Below are the code and all the weights of a small trained network. Each question names an input and a class and asks about switching units off, where a switched-off unit gives its printed mean instead of its output.

import numpy as np


def w(rows, s, z=0):
    codes = np.array(rows[::2]) - 128.0
    scale = np.full(codes.shape[1], s)
    scale[-1] = z or s
    return codes * scale


def norm(h):
    return h / np.sqrt((h * h).mean(-1, keepdims=True) + 1e-5)


def f(y):
    return np.maximum(y, 0)


def log_softmax(a):
    a = a - a.max(-1, keepdims=True)
    return a - np.log(np.exp(a).sum(-1, keepdims=True))


def net(x, mask):
    res = np.array(x, float).reshape(1, 6) / 4 @ E
    u = 0
    for l in range(3):
        y = f(norm(res) @ A[l][:, :-1].T + A[l][:, -1])
        res = res + np.where(mask[u : u + 11], y, B[l][:, -1]) @ B[l][:, :-1]
        u += 11
    return log_softmax(norm(res)[-1] @ U[:, :-1].T + U[:, -1])


A, B = {}, {}
E = w([
[43,211,136,30,14,176],'x0',
[130,129,127,128,127,128],'x1',
[196,239,89,161,142,69],'x2',
[127,127,128,129,126,127],'x3',
[127,128,129,127,128,129],'x4',
[89,61,118,169,4,3],'x5',
],0.0021)
A[0] = w([
[72,86,161,85,174,132,174],'L0N0',
[83,144,147,59,116,147,1],'L0N1',
[156,117,100,122,189,137,96],'L0N2',
[55,112,177,85,125,139,158],'L0N3',
[40,116,163,113,78,95,66],'L0N4',
[108,66,185,118,147,253,213],'L0N5',
[95,158,73,51,108,159,124],'L0N6',
[142,127,111,25,207,205,89],'L0N7',
[70,40,109,168,67,129,111],'L0N8',
[74,73,224,81,178,152,151],'L0N9',
[122,105,106,168,112,112,85],'L0N10',
],0.0038,0.00098)
B[0] = w([
[168,145,84,91,45,94,187],'L0N0',
[155,65,99,107,179,170,179],'L0N1',
[3,138,104,121,179,85,185],'L0N2',
[206,137,118,80,183,131,192],'L0N3',
[72,80,174,125,151,118,194],'L0N4',
[105,110,124,135,94,92,250],'L0N5',
[147,90,159,33,179,87,211],'L0N6',
[170,138,100,173,67,108,255],'L0N7',
[136,113,235,139,179,154,204],'L0N8',
[150,153,31,215,108,137,209],'L0N9',
[235,170,196,162,111,90,160],'L0N10',
],0.0037,0.0027)
A[1] = w([
[104,152,12,176,140,195,210],'L1N0',
[91,216,199,139,91,141,79],'L1N1',
[22,142,186,58,116,90,227],'L1N2',
[84,106,75,85,255,142,163],'L1N3',
[213,171,76,65,171,76,70],'L1N4',
[135,160,66,77,113,246,125],'L1N5',
[14,211,145,35,148,194,248],'L1N6',
[151,125,138,133,205,180,217],'L1N7',
[92,223,155,105,238,150,94],'L1N8',
[200,101,165,94,180,146,106],'L1N9',
[138,182,91,178,109,142,141],'L1N10',
],0.004,0.0015)
B[1] = w([
[23,130,126,175,67,121,234],'L1N0',
[138,174,122,98,67,177,161],'L1N1',
[130,246,70,148,158,119,218],'L1N2',
[109,174,52,124,125,134,213],'L1N3',
[194,173,229,54,143,220,240],'L1N4',
[250,12,158,78,124,80,233],'L1N5',
[175,91,154,233,111,126,252],'L1N6',
[43,101,120,104,10,70,212],'L1N7',
[154,157,162,54,252,127,212],'L1N8',
[90,85,160,107,115,160,179],'L1N9',
[103,58,162,192,180,113,187],'L1N10',
],0.003,0.0028)
A[2] = w([
[67,103,111,139,43,133,178],'L2N0',
[99,97,70,253,118,126,242],'L2N1',
[128,103,145,94,79,75,228],'L2N2',
[170,107,26,154,180,194,206],'L2N3',
[88,47,139,164,148,178,189],'L2N4',
[66,83,123,149,176,56,187],'L2N5',
[123,192,157,192,174,115,111],'L2N6',
[136,175,157,99,101,119,1],'L2N7',
[26,114,157,73,103,155,14],'L2N8',
[139,76,42,118,135,197,135],'L2N9',
[140,179,130,69,108,111,241],'L2N10',
],0.0051,0.00073)
B[2] = w([
[101,190,91,116,238,138,205],'L2N0',
[137,186,168,133,104,123,252],'L2N1',
[166,84,42,135,188,232,217],'L2N2',
[48,189,85,100,87,115,198],'L2N3',
[59,182,253,170,50,79,201],'L2N4',
[132,133,125,78,104,184,228],'L2N5',
[160,52,43,57,150,81,209],'L2N6',
[107,173,183,184,109,173,177],'L2N7',
[169,60,93,222,236,208,157],'L2N8',
[123,155,53,104,40,59,188],'L2N9',
[14,87,123,197,71,117,217],'L2N10',
],0.0035,0.0031)
U = w([
[25,229,77,187,28,92,255],'0',
[121,176,38,42,255,97,88],'1',
[111,38,245,193,77,112,127],'2',
[252,103,104,184,137,31,58],'3',
[183,47,26,25,32,187,71],'4',
[221,209,219,53,141,217,93],'5',
[59,56,107,180,210,243,117],'6',
],0.0092,0.0013)

Each question gives the input, the list of numbers given to net, and the class t.
The units are the neurons (one row each of A and B). Each row of codes is followed by its name. A weight is (code - 128) times the scale printed after its matrix; where a second scale follows, it is the last column's (A, B and U).
mask holds one flag per neuron, layer by layer. A switched-off neuron (its flag False) gives its mean, the last column of its row in B, instead of its output. The means were averaged over made-up inputs and are rounded, as every weight is.
A unit's drop is (log p(t) with every unit on - log p(t) with that unit switched off) / (log p(t) with every unit on - log p(t) with every unit switched off).
The circuit of an input: a set's keep is (log p(t) with only the set's units on - log p(t) with every unit switched off) / (log p(t) with every unit on - log p(t) with every unit switched off). Starting from the 12 units with the biggest drops (on a tie, the unit counted first), units are removed one at a time, each time the one whose removal leaves the highest keep (on an exact tie, the one counted first), for as long as the keep stays at least 0.8.
units of the circuit, in order: the units of the circuit, biggest drop first
most important unit: the unit with the biggest drop
k most important neurons: the k neurons with the biggest drops, biggest first
k most important neurons of layer l: the k neurons of layer l with the biggest drops, biggest first
drop of u: that unit's drop, to one decimal
input [-3,-6,1,5,6,-2], class 1: 3 most important neurons => L0N2, L0N9, L1N8
input [3,7,0,0,-8,0], class 4: units of the circuit, in order => L0N1
input [-7,7,2,0,6,0], class 1: 2 most important neurons of layer 0 => L0N2, L0N7
input [-8,4,0,-4,2,1], class 2: 2 most important neurons => L1N2, L2N4
input [0,-8,2,-4,-2,6], class 3: units of the circuit, in order => L1N7, L0N8, L2N2, L2N10
input [-3,7,0,-8,8,0], class 0: 4 most important neurons of layer 2 => L2N2, L2N0, L2N1, L2N8
input [-1,-6,6,-7,-6,0], class 1: 2 most important neurons => L2N6, L0N7
input [8,3,-2,-2,-4,0], class 4: units of the circuit, in order => L0N1, L1N5
input [5,4,-3,-5,-6,1], class 6: 2 most important neurons => L0N4, L0N6
input [4,-5,-1,-1,3,1], class 6: 2 most important neurons => L0N4, L0N6
input [1,3,-3,-4,-4,1], class 6: 2 most important neurons of layer 0 => L0N8, L0N7
input [0,6,-1,-2,6,8], class 2: 2 most important neurons => L0N8, L0N10
input [1,0,2,6,-7,-2], class 5: 2 most important neurons of layer 0 => L0N9, L0N6
input [2,-6,-7,5,-8,1], class 6: 2 most important neurons of layer 0 => L0N8, L0N4
input [2,-6,-6,-3,-5,2], class 6: units of the circuit, in order => L2N8
input [0,-7,6,-2,2,-1], class 1: 2 most important neurons of layer 1 => L1N10, L1N5
input [-3,-5,1,-6,3,-1], class 1: 2 most important neurons => L0N2, L0N9
input [0,-2,-6,5,-6,-6], class 0: 2 most important neurons => L0N9, L1N0
input [6,7,-7,6,2,-8], class 4: drop of L1N5 => 0.2
input [5,6,4,6,2,0], class 5: drop of L1N7 => 0.1
input [-3,-4,-5,-3,1,-1], class 0: most important unit => L0N9
input [-6,-4,0,7,-2,-7], class 0: drop of L1N7 => 0.2
